Below are the code and all the weights of a small trained network. Each question names an input and a target symbol and asks about switching units off, where a switched-off unit gives its printed mean instead of its output.

import numpy as np


def w(rows, s, z=0):
    codes = np.array(rows[::2]) - 128.0
    scale = np.full(codes.shape[1], s)
    scale[-1] = z or s
    return codes * scale


def norm(h):
    return h / np.sqrt((h * h).mean(-1, keepdims=True) + 1e-5)


def f(y):
    return np.maximum(y, 0)


def softmax(a):
    e = np.exp(a - a.max(-1, keepdims=True))
    return e / e.sum(-1, keepdims=True)


def log_softmax(a):
    a = a - a.max(-1, keepdims=True)
    return a - np.log(np.exp(a).sum(-1, keepdims=True))


def net(x, mask):
    ids = ['αβδεζηθλμξπσφψ'.index(c) for c in x.split()]
    T = len(ids)
    res = E[ids] + P[:T]
    q, k, v = (norm(res) @ M[0].T for M in (Q, K, V))
    z = softmax(np.where(np.tri(T) > 0, q @ k.T / 2**0.5, -1e9)) @ v
    res = res + np.where(mask[0], z, O[0][:, -1]) @ O[0][:, :-1]
    y = f(norm(res) @ A[0][:, :-1].T + A[0][:, -1])
    res = res + np.where(mask[1:13], y, B[0][:, -1]) @ B[0][:, :-1]
    return log_softmax(norm(res)[-1] @ U[:, :-1].T + U[:, -1])


Q, K, V, O, A, B = {}, {}, {}, {}, {}, {}
E = w([
[153,151,109,90],'α',
[133,135,117,168],'β',
[53,87,123,186],'δ',
[131,140,122,84],'ε',
[129,140,122,149],'ζ',
[129,146,124,152],'η',
[97,139,141,183],'θ',
[108,78,112,93],'λ',
[128,149,114,80],'μ',
[93,2,99,113],'ξ',
[103,120,134,161],'π',
[117,115,154,96],'σ',
[105,140,70,137],'φ',
[67,244,131,155],'ψ',
],0.021)
P = w([
[155,96,118,251],'0',
[153,105,132,217],'1',
[142,112,136,183],'2',
[119,122,157,151],'3',
[105,126,159,138],'4',
[87,136,168,121],'5',
[129,122,136,3],'6',
],0.0044)
Q[0] = w([
[52,138,114,193],'head 0',
[254,150,134,140],'head 0',
],0.0076)
K[0] = w([
[122,211,174,82],'head 0',
[253,34,176,183],'head 0',
],0.005)
V[0] = w([
[202,9,172,130],'head 0',
[127,83,54,134],'head 0',
],0.011)
O[0] = w([
[87,74,201,57,2],'head 0',
[85,216,2,52,204],'head 0',
],0.0091,0.0032)
A[0] = w([
[159,84,83,152,5],'neuron 0',
[68,110,88,157,150],'neuron 1',
[107,84,150,48,140],'neuron 2',
[47,174,142,255,177],'neuron 3',
[212,154,159,139,85],'neuron 4',
[57,5,136,143,206],'neuron 5',
[147,248,169,180,75],'neuron 6',
[226,67,82,152,150],'neuron 7',
[221,76,165,132,181],'neuron 8',
[18,137,107,131,110],'neuron 9',
[235,182,96,114,193],'neuron 10',
[242,129,110,46,219],'neuron 11',
],0.0085,0.0027)
B[0] = w([
[66,146,141,125,133],'neuron 0',
[181,137,96,94,187],'neuron 1',
[143,215,135,127,159],'neuron 2',
[150,100,149,65,254],'neuron 3',
[109,123,136,182,137],'neuron 4',
[141,193,175,147,188],'neuron 5',
[54,69,125,156,182],'neuron 6',
[95,170,196,149,151],'neuron 7',
[2,132,120,179,134],'neuron 8',
[167,63,120,135,180],'neuron 9',
[193,125,138,112,187],'neuron 10',
[173,190,155,186,170],'neuron 11',
],0.0077,0.0091)
U = w([
[180,89,107,121,68],'α',
[195,77,183,77,178],'β',
[101,134,114,66,203],'δ',
[69,195,100,217,159],'ε',
[115,130,6,121,168],'ζ',
[94,149,236,101,161],'η',
[173,109,137,173,87],'θ',
[86,97,111,45,183],'λ',
[111,109,71,141,190],'μ',
[132,134,113,121,36],'ξ',
[173,101,88,116,5],'π',
[173,139,142,130,77],'σ',
[140,115,162,163,86],'φ',
[155,137,120,141,3],'ψ',
],0.012,0.0052)

Each question gives the input, a string of symbols that net reads in full, and the target symbol t.
The units are the heads (2 rows each of Q, K, V and O) and the neurons (one row each of A and B). Each row of codes is followed by its name. A weight is (code - 128) times the scale printed after its matrix; where a second scale follows, it is the last column's (O, A, B and U).
mask holds one flag per unit, heads first, then neurons. A switched-off unit (its flag False) gives its mean, the last column of its rows in O or B, instead of its output. The means were averaged over made-up inputs and are rounded, as every weight is.
A unit's drop is (log p(t) with every unit on - log p(t) with that unit switched off) / (log p(t) with every unit on - log p(t) with every unit switched off).
The circuit of an input: a set's keep is (log p(t) with only the set's units on - log p(t) with every unit switched off) / (log p(t) with every unit on - log p(t) with every unit switched off). Starting from the 12 units with the biggest drops (on a tie, the unit counted first), units are removed one at a time, each time the one whose removal leaves the highest keep (on an exact tie, the one counted first), for as long as the keep stays at least 0.8.
circuit, biggest first: the units of the circuit, biggest drop first
most important unit: the unit with the biggest drop
k most important neurons: the k neurons with the biggest drops, biggest first
drop of u: that unit's drop, to one decimal
input ε φ ζ, target ζ: circuit, biggest first	[head 0; neuron 5; neuron 11]
input η φ δ ζ, target ζ: circuit, biggest first	[neuron 5; neuron 6; neuron 11]
input η η λ α η ψ π, target ε: circuit, biggest first	[head 0; neuron 9]
input η π α δ θ π, target β: circuit, biggest first	[neuron 3]
input θ σ ξ β, target η: circuit, biggest first	[head 0; neuron 8]
input β δ φ θ, target ζ: circuit, biggest first	[head 0; neuron 3; neuron 5; neuron 11]
input ψ η λ, target ε: circuit, biggest first	[head 0; neuron 3; neuron 7]
input β ε θ ψ ξ, target ε: 2 most important neurons	[neuron 3; neuron 5]
input ε α φ δ δ, target ζ: 2 most important neurons	[neuron 1; neuron 6]
input ε η α ζ β φ ξ, target ζ: 2 most important neurons	[neuron 3; neuron 2]
input ψ θ α π σ ψ λ, target ε: 2 most important neurons	[neuron 3; neuron 8]
input σ η η, target η: 2 most important neurons	[neuron 3; neuron 9]
input α σ β, target η: drop of neuron 3	0.1
input δ π σ, target η: drop of head 0	1.0
input α λ ζ λ φ η, target ζ: drop of neuron 6	0.3
input μ η ξ λ μ φ π, target ζ: drop of head 0	0.7
input ε ζ ψ σ, target ε: most important unit	neuron 8
